Here is a tiny trained network, its code and every weight. The questions are about switching its units off for an input and a target symbol, where a switched-off unit gives its printed mean instead of its output.

import numpy as np


def w(rows, s, z=0):
    codes = np.array(rows[::2]) - 128.0
    scale = np.full(codes.shape[1], s)
    scale[-1] = z or s
    return codes * scale


def norm(h):
    return h / np.sqrt((h * h).mean(-1, keepdims=True) + 1e-5)


def f(y):
    return np.maximum(y, 0)


def softmax(a):
    e = np.exp(a - a.max(-1, keepdims=True))
    return e / e.sum(-1, keepdims=True)


def log_softmax(a):
    a = a - a.max(-1, keepdims=True)
    return a - np.log(np.exp(a).sum(-1, keepdims=True))


def net(x, mask):
    ids = ['βγδεζηλμστφω'.index(c) for c in x.split()]
    T = len(ids)
    res = E[ids] + P[:T]
    r = norm(res)
    for j in range(3):
        rows = slice(3 * j, 3 * j + 3)
        q, k, v = (r @ M[0][rows].T for M in (Q, K, V))
        z = softmax(np.where(np.tri(T) > 0, q @ k.T / 3**0.5, -1e9)) @ v
        o = O[0][rows]
        res = res + np.where(mask[j], z, o[:, -1]) @ o[:, :-1]
    y = f(norm(res) @ A[0][:, :-1].T + A[0][:, -1])
    res = res + np.where(mask[3:7], y, B[0][:, -1]) @ B[0][:, :-1]
    return log_softmax(norm(res)[-1] @ U[:, :-1].T + U[:, -1])


Q, K, V, O, A, B = {}, {}, {}, {}, {}, {}
E = w([
[94,113,123],'β',
[88,132,111],'γ',
[75,255,148],'δ',
[95,152,169],'ε',
[105,157,157],'ζ',
[176,100,122],'η',
[128,69,167],'λ',
[109,123,126],'μ',
[82,146,110],'σ',
[88,155,174],'τ',
[108,123,126],'φ',
[169,103,124],'ω',
],0.034)
P = w([
[248,91,116],'0',
[93,131,130],'1',
[94,130,131],'2',
[99,130,130],'3',
[104,130,128],'4',
[104,129,127],'5',
[107,128,126],'6',
[109,129,125],'7',
[113,124,122],'8',
],0.017)
Q[0] = w([
[111,116,127],'head 0',
[100,222,177],'head 0',
[166,109,198],'head 0',
[199,141,223],'head 1',
[197,185,126],'head 1',
[79,64,101],'head 1',
[127,96,130],'head 2',
[106,251,86],'head 2',
[168,246,203],'head 2',
],0.029)
K[0] = w([
[92,145,114],'head 0',
[158,223,98],'head 0',
[206,147,109],'head 0',
[251,183,146],'head 1',
[146,174,161],'head 1',
[72,64,149],'head 1',
[130,110,108],'head 2',
[80,206,207],'head 2',
[215,181,210],'head 2',
],0.028)
V[0] = w([
[138,95,158],'head 0',
[116,105,94],'head 0',
[115,126,101],'head 0',
[189,212,131],'head 1',
[121,76,253],'head 1',
[125,86,59],'head 1',
[121,187,115],'head 2',
[120,141,65],'head 2',
[191,200,158],'head 2',
],0.019)
O[0] = w([
[69,117,115,159],'head 0',
[142,110,87,102],'head 0',
[156,116,109,109],'head 0',
[12,137,157,23],'head 1',
[184,4,156,254],'head 1',
[173,221,149,234],'head 1',
[152,99,84,114],'head 2',
[93,210,144,54],'head 2',
[115,62,97,90],'head 2',
],0.015,0.0033)
A[0] = w([
[33,87,7,121],'neuron 0',
[60,143,138,2],'neuron 1',
[144,122,12,52],'neuron 2',
[108,230,16,50],'neuron 3',
],0.017,0.007)
B[0] = w([
[129,228,88,199],'neuron 0',
[127,188,253,152],'neuron 1',
[76,70,20,143],'neuron 2',
[194,2,38,253],'neuron 3',
],0.025,0.0044)
U = w([
[251,214,128,92],'β',
[176,131,34,180],'γ',
[81,212,67,209],'δ',
[99,41,131,82],'ε',
[2,65,81,208],'ζ',
[118,125,150,90],'η',
[200,7,218,2],'λ',
[142,149,179,110],'μ',
[118,110,6,155],'σ',
[106,60,135,59],'τ',
[134,135,168,89],'φ',
[116,131,193,227],'ω',
],0.01,0.0038)

Each question gives the input, a string of symbols that net reads in full, and the target symbol t.
The units are the heads (3 rows each of Q, K, V and O) and the neurons (one row each of A and B). Each row of codes is followed by its name. A weight is (code - 128) times the scale printed after its matrix; where a second scale follows, it is the last column's (O, A, B and U).
mask holds one flag per unit, heads first, then neurons. A switched-off unit (its flag False) gives its mean, the last column of its rows in O or B, instead of its output. The means were averaged over made-up inputs and are rounded, as every weight is.
A unit's drop is (log p(t) with every unit on - log p(t) with that unit switched off) / (log p(t) with every unit on - log p(t) with every unit switched off).
The circuit of an input: a set's keep is (log p(t) with only the set's units on - log p(t) with every unit switched off) / (log p(t) with every unit on - log p(t) with every unit switched off). Starting from all 7 units, units are removed one at a time, each time the one whose removal leaves the highest keep (on an exact tie, the one counted first), for as long as the keep stays at least 0.8.
units of the circuit, in order: the units of the circuit, biggest drop first
unit that matters most: the unit with the biggest drop
k most important neurons: the k neurons with the biggest drops, biggest first
heads that matter: for each layer, one digit per head in row order, 1 if its drop is at least 0.15 and else 0, layers parted by /
drop of u: that unit's drop, to one decimal
input ζ φ ζ ζ δ δ τ, target ζ: heads that matter : 011
input ζ ζ γ ω ζ ω ω β ω, target ζ: units of the circuit, in order : (head 1; neuron 0)
input γ ε τ, target γ: units of the circuit, in order : (head 1; neuron 3)
input β φ μ ζ τ ε, target β: units of the circuit, in order : (head 1)
input γ ζ ζ γ μ ω ω τ, target γ: units of the circuit, in order : (head 1; head 2; neuron 3)
input β ζ μ ε ω, target β: units of the circuit, in order : (head 2; neuron 3)
input δ ζ ζ σ ζ ζ φ, target β: heads that matter : 001
input σ ζ ζ ε, target σ: units of the circuit, in order : (head 1; neuron 3; head 2)
input ζ ζ ζ ε, target ζ: heads that matter : 001
input σ ε ω β ζ ζ ζ, target σ: units of the circuit, in order : (neuron 3; head 1)
input σ γ ζ, target σ: units of the circuit, in order : (neuron 3; head 1; head 2)
input β φ ζ, target β: 2 most important neurons : (neuron 3; neuron 1)
input λ τ ζ ζ ζ δ ω ω, target λ: heads that matter : 101
input β λ ζ μ σ ω ζ ζ ω, target β: heads that matter : 011
input λ γ ζ τ ω, target λ: unit that matters most : neuron 3
input β γ ω ζ δ τ, target β: heads that matter : 010
input ζ λ ε, target ζ: 2 most important neurons : (neuron 0; neuron 3)
input δ ε ω φ τ γ ζ ω, target δ: heads that matter : 010
input δ ε ζ μ ω ε, target δ: drop of neuron 3 : 0.4
input δ μ λ σ ζ ζ, target δ: drop of head 2 : 0.2
input ζ ζ η, target ζ: drop of head 1 : 1.2
input ζ ζ δ ζ ω ω β τ μ, target β: drop of head 2 : 0.5
input δ λ τ ε λ ζ ζ ζ ε, target δ: unit that matters most : head 1
